Here is a tiny trained network, its code and every weight. The questions are about switching its units off for an input and a target symbol, where a switched-off unit gives its printed mean instead of its output.

import numpy as np


def w(rows, s, z=0):
    codes = np.array(rows[::2]) - 128.0
    scale = np.full(codes.shape[1], s)
    scale[-1] = z or s
    return codes * scale


def f(y):
    return y / 2 * (1 + np.tanh(0.7978845608 * (y + 0.044715 * y**3)))


def softmax(a):
    e = np.exp(a - a.max(-1, keepdims=True))
    return e / e.sum(-1, keepdims=True)


def log_softmax(a):
    a = a - a.max(-1, keepdims=True)
    return a - np.log(np.exp(a).sum(-1, keepdims=True))


def net(x, mask):
    ids = ['ΔΛΞΠΣΦΨαβεζημτω'.index(c) for c in x.split()]
    T = len(ids)
    res = E[ids] + P[:T]
    r = res
    for j in range(3):
        rows = slice(4 * j, 4 * j + 4)
        q, k, v = (r @ M[0][rows].T for M in (Q, K, V))
        z = softmax(np.where(np.tri(T) > 0, q @ k.T / 4**0.5, -1e9)) @ v
        o = O[0][rows]
        res = res + np.where(mask[j], z, o[:, -1]) @ o[:, :-1]
    y = f(res @ A[0][:, :-1].T + A[0][:, -1])
    res = res + np.where(mask[3:19], y, B[0][:, -1]) @ B[0][:, :-1]
    return log_softmax(res[-1] @ U[:, :-1].T + U[:, -1])


Q, K, V, O, A, B = {}, {}, {}, {}, {}, {}
E = w([
[112,117,221],'Δ',
[31,50,84],'Λ',
[107,109,219],'Ξ',
[107,149,208],'Π',
[32,32,96],'Σ',
[114,120,227],'Φ',
[108,139,214],'Ψ',
[29,33,89],'α',
[109,108,221],'β',
[32,110,6],'ε',
[118,135,219],'ζ',
[115,154,230],'η',
[212,89,76],'μ',
[106,145,220],'τ',
[112,125,136],'ω',
],0.015)
P = w([
[110,49,203],'0',
[122,135,155],'1',
[113,180,135],'2',
[108,205,129],'3',
[105,225,126],'4',
[90,246,129],'5',
],0.011)
Q[0] = w([
[135,125,139],'head 0',
[89,147,126],'head 0',
[117,97,129],'head 0',
[208,166,83],'head 0',
[101,109,48],'head 1',
[99,92,101],'head 1',
[115,157,172],'head 1',
[135,184,171],'head 1',
[135,142,145],'head 2',
[191,152,172],'head 2',
[117,152,251],'head 2',
[155,163,122],'head 2',
],0.014)
K[0] = w([
[84,94,107],'head 0',
[128,113,107],'head 0',
[93,51,128],'head 0',
[177,219,147],'head 0',
[45,111,162],'head 1',
[2,169,127],'head 1',
[88,99,177],'head 1',
[236,13,67],'head 1',
[34,179,243],'head 2',
[211,125,206],'head 2',
[135,133,218],'head 2',
[148,129,152],'head 2',
],0.0099)
V[0] = w([
[145,53,91],'head 0',
[164,133,155],'head 0',
[130,104,2],'head 0',
[212,98,116],'head 0',
[96,133,143],'head 1',
[99,157,182],'head 1',
[139,134,119],'head 1',
[35,89,158],'head 1',
[175,131,89],'head 2',
[199,99,179],'head 2',
[61,147,168],'head 2',
[86,132,173],'head 2',
],0.012)
O[0] = w([
[60,48,211,203],'head 0',
[253,128,118,119],'head 0',
[77,166,100,76],'head 0',
[94,19,127,117],'head 0',
[203,87,100,137],'head 1',
[144,60,113,99],'head 1',
[126,134,122,109],'head 1',
[190,66,179,253],'head 1',
[118,123,80,30],'head 2',
[42,209,167,93],'head 2',
[157,125,216,239],'head 2',
[166,152,156,220],'head 2',
],0.0062,0.003)
A[0] = w([
[148,98,122,175],'neuron 0',
[101,110,114,232],'neuron 1',
[78,203,88,87],'neuron 2',
[179,91,115,156],'neuron 3',
[151,211,182,90],'neuron 4',
[214,126,115,96],'neuron 5',
[130,119,113,103],'neuron 6',
[82,175,19,11],'neuron 7',
[150,59,56,205],'neuron 8',
[189,90,92,140],'neuron 9',
[140,139,158,155],'neuron 10',
[181,1,72,57],'neuron 11',
[137,118,100,107],'neuron 12',
[200,80,98,55],'neuron 13',
[144,131,153,70],'neuron 14',
[98,84,99,112],'neuron 15',
],0.015,0.011)
B[0] = w([
[109,222,76,174],'neuron 0',
[148,237,137,207],'neuron 1',
[225,74,168,154],'neuron 2',
[65,185,127,179],'neuron 3',
[83,28,91,227],'neuron 4',
[65,71,146,163],'neuron 5',
[90,126,121,124],'neuron 6',
[246,128,114,152],'neuron 7',
[93,39,91,251],'neuron 8',
[89,141,117,177],'neuron 9',
[105,205,71,181],'neuron 10',
[142,157,229,196],'neuron 11',
[114,135,122,134],'neuron 12',
[135,147,254,147],'neuron 13',
[112,114,114,136],'neuron 14',
[74,151,178,162],'neuron 15',
],0.009,0.012)
U = w([
[2,91,182,141],'Δ',
[110,94,121,57],'Λ',
[118,108,115,196],'Ξ',
[95,144,132,25],'Π',
[140,40,29,202],'Σ',
[105,134,134,31],'Φ',
[188,87,118,195],'Ψ',
[88,108,101,72],'α',
[108,166,73,153],'β',
[50,76,17,254],'ε',
[105,95,119,83],'ζ',
[105,118,119,96],'η',
[56,135,69,27],'μ',
[98,158,130,36],'τ',
[158,252,168,154],'ω',
],0.014,0.0091)

Each question gives the input, a string of symbols that net reads in full, and the target symbol t.
The units are the heads (4 rows each of Q, K, V and O) and the neurons (one row each of A and B). Each row of codes is followed by its name. A weight is (code - 128) times the scale printed after its matrix; where a second scale follows, it is the last column's (O, A, B and U).
mask holds one flag per unit, heads first, then neurons. A switched-off unit (its flag False) gives its mean, the last column of its rows in O or B, instead of its output. The means were averaged over made-up inputs and are rounded, as every weight is.
A unit's drop is (log p(t) with every unit on - log p(t) with that unit switched off) / (log p(t) with every unit on - log p(t) with every unit switched off).
The circuit of an input: a set's keep is (log p(t) with only the set's units on - log p(t) with every unit switched off) / (log p(t) with every unit on - log p(t) with every unit switched off). Starting from the 12 units with the biggest drops (on a tie, the unit counted first), units are removed one at a time, each time the one whose removal leaves the highest keep (on an exact tie, the one counted first), for as long as the keep stays at least 0.8.
units of the circuit, in order: the units of the circuit, biggest drop first
unit that matters most: the unit with the biggest drop
top k neurons: the k neurons with the biggest drops, biggest first
which heads matter: for each layer, one digit per head in row order, 1 if its drop is at least 0.15 and else 0, layers parted by /
drop when u is switched off: that unit's drop, to one decimal
input Ψ Π ζ μ Π, target ε: unit that matters most => neuron 4
input ε Ψ ε ε, target Σ: units of the circuit, in order => [head 0; head 2; neuron 7]
input ω α ζ Ξ ω, target ε: top 2 neurons => [neuron 11; neuron 4]
input Ψ Δ Π μ Ψ, target ε: units of the circuit, in order => [neuron 4; head 0; neuron 11]
input μ ε ε ε, target Σ: units of the circuit, in order => [neuron 7; neuron 2]
input μ μ μ μ μ μ, target Ψ: units of the circuit, in order => [head 1; neuron 2; head 2; neuron 7]
input η Ψ μ, target Δ: units of the circuit, in order => [head 0; neuron 5; neuron 13]
input Σ μ Ψ Σ Π μ, target ε: top 2 neurons => [neuron 11; neuron 5]
input Φ μ μ, target ε: which heads matter => 111
input Ψ Π ε ζ η Π, target ε: which heads matter => 100
input Π Ξ ε, target Δ: which heads matter => 011
input μ μ β ω, target ω: top 3 neurons => [neuron 8; neuron 5; neuron 4]
input μ μ ε ζ ω, target ω: top 2 neurons => [neuron 8; neuron 5]
input Ψ μ μ ε μ, target Σ: unit that matters most => head 1
input μ μ μ ζ μ, target Ψ: drop when head 2 is switched off => 1.5
input Λ Ψ μ, target Δ: drop when head 0 is switched off => 0.2
input Λ Ψ μ μ μ, target Σ: drop when neuron 10 is switched off => 0.2
